Below are the code and all the weights of a small trained network. Each question names an input and a class and asks about switching units off, where a switched-off unit gives its printed mean instead of its output.

import numpy as np


def w(rows, s, z=0):
    codes = np.array(rows[::2]) - 128.0
    scale = np.full(codes.shape[1], s)
    scale[-1] = z or s
    return codes * scale


def norm(h):
    return h / np.sqrt((h * h).mean(-1, keepdims=True) + 1e-5)


def f(y):
    return y / 2 * (1 + np.tanh(0.7978845608 * (y + 0.044715 * y**3)))


def log_softmax(a):
    a = a - a.max(-1, keepdims=True)
    return a - np.log(np.exp(a).sum(-1, keepdims=True))


def net(x, mask):
    res = np.array(x, float).reshape(1, 3) / 4 @ E
    u = 0
    for l in range(2):
        y = f(norm(res) @ A[l][:, :-1].T + A[l][:, -1])
        res = res + np.where(mask[u : u + 5], y, B[l][:, -1]) @ B[l][:, :-1]
        u += 5
    return log_softmax(norm(res)[-1] @ U[:, :-1].T + U[:, -1])


A, B = {}, {}
E = w([
[94,112,123,254,157,120,218,100],'x0',
[85,98,80,93,92,155,186,138],'x1',
[207,57,233,112,62,178,116,50],'x2',
],0.0062)
A[0] = w([
[249,68,71,131,91,107,140,3,4],'0.n1',
[64,77,115,76,19,140,203,135,113],'0.n2',
[215,148,202,152,114,124,144,116,236],'0.n3',
[117,108,177,200,121,48,220,158,64],'0.n4',
[92,173,73,141,167,36,125,141,99],'0.n5',
],0.0066,0.002)
B[0] = w([
[117,163,2,80,20,168,169,176,209],'0.n1',
[196,78,203,169,223,102,63,102,251],'0.n2',
[110,71,97,63,214,90,187,196,245],'0.n3',
[94,160,190,125,28,47,41,152,231],'0.n4',
[192,80,108,67,114,164,180,208,254],'0.n5',
],0.0077,0.0038)
A[1] = w([
[78,161,96,60,136,198,18,93,124],'1.n1',
[124,89,90,125,254,83,129,178,225],'1.n2',
[141,246,48,170,225,135,154,133,112],'1.n3',
[151,156,95,64,146,150,73,77,103],'1.n4',
[177,111,130,58,182,76,48,145,252],'1.n5',
],0.0073,0.0022)
B[1] = w([
[28,124,220,160,153,60,228,162,157],'1.n1',
[159,41,166,134,136,189,94,12,252],'1.n2',
[163,175,142,48,66,108,201,115,159],'1.n3',
[2,142,58,105,134,18,213,114,155],'1.n4',
[170,123,115,242,102,157,110,118,254],'1.n5',
],0.0089,0.0074)
U = w([
[218,79,63,39,98,142,189,142,147],'0',
[20,103,168,184,142,4,154,147,153],'1',
[192,74,170,178,204,154,91,35,133],'2',
[154,92,77,141,118,156,36,114,191],'3',
[98,229,104,68,172,135,47,130,46],'4',
[41,212,82,99,179,184,34,122,10],'5',
[35,200,132,81,207,196,55,116,7],'6',
[83,187,80,91,185,156,46,118,2],'7',
],0.011,0.0061)

Each question gives the input, the list of numbers given to net, and the class t.
The units are the neurons (one row each of A and B). Each row of codes is followed by its name. A weight is (code - 128) times the scale printed after its matrix; where a second scale follows, it is the last column's (A, B and U).
mask holds one flag per neuron, layer by layer. A switched-off neuron (its flag False) gives its mean, the last column of its row in B, instead of its output. The means were averaged over made-up inputs and are rounded, as every weight is.
A unit's drop is (log p(t) with every unit on - log p(t) with that unit switched off) / (log p(t) with every unit on - log p(t) with every unit switched off).
The circuit of an input: a set's keep is (log p(t) with only the set's units on - log p(t) with every unit switched off) / (log p(t) with every unit on - log p(t) with every unit switched off). Starting from all 10 units, units are removed one at a time, each time the one whose removal leaves the highest keep (on an exact tie, the one counted first), for as long as the keep stays at least 0.8.
units of the circuit, in order: the units of the circuit, biggest drop first
top k neurons: the k neurons with the biggest drops, biggest first
top k neurons in layer l: the k neurons of layer l with the biggest drops, biggest first
input [-5,8,-7], class 2: units of the circuit, in order => [1.n2 0.n1 0.n2]
input [-3,-7,-7], class 0: top 3 neurons => [1.n3 0.n2 0.n4]
input [7,8,-6], class 2: top 3 neurons in layer 1 => [1.n2 1.n4 1.n1]
input [7,2,5], class 1: units of the circuit, in order => [1.n2 0.n4]
input [7,2,1], class 1: units of the circuit, in order => [0.n4]
input [3,-5,-5], class 0: top 2 neurons => [0.n2 1.n3]
input [-5,-2,5], class 0: top 3 neurons => [0.n3 0.n4 0.n1]
input [-3,7,-5], class 2: units of the circuit, in order => [0.n2 1.n2]
input [-4,-8,-7], class 2: top 3 neurons => [0.n1 1.n2 1.n5]
input [-6,4,1], class 1: units of the circuit, in order => [1.n1 0.n5]
input [3,-5,6], class 0: top 2 neurons in layer 0 => [0.n1 0.n2]
input [6,-8,8], class 0: units of the circuit, in order => [0.n1 1.n2 1.n5]
input [-6,7,2], class 2: top 3 neurons in layer 0 => [0.n2 0.n1 0.n4]
input [7,4,3], class 1: top 2 neurons => [1.n2 0.n4]
input [-5,-1,4], class 1: units of the circuit, in order => [0.n5 1.n1 1.n2]
input [8,-4,2], class 1: units of the circuit, in order => [0.n4 1.n2]
input [-6,-4,-7], class 0: units of the circuit, in order => [0.n4 1.n3]
input [2,4,5], class 0: units of the circuit, in order => [0.n1]
input [-8,8,-5], class 1: units of the circuit, in order => [1.n1 0.n3]
input [-8,-8,7], class 1: top 3 neurons in layer 1 => [1.n1 1.n4 1.n2]
input [5,7,-2], class 2: top 4 neurons => [0.n2 0.n1 1.n4 1.n1]
input [-8,-4,6], class 1: top 4 neurons => [1.n1 0.n5 1.n4 1.n2]
input [-7,6,-2], class 1: top 2 neurons => [1.n1 0.n3]
input [0,-2,7], class 0: top neuron => [0.n1]
input [6,-3,8], class 0: top 2 neurons in layer 0 => [0.n1 0.n3]
input [-5,4,-1], class 1: top 2 neurons in layer 0 => [0.n3 0.n5]
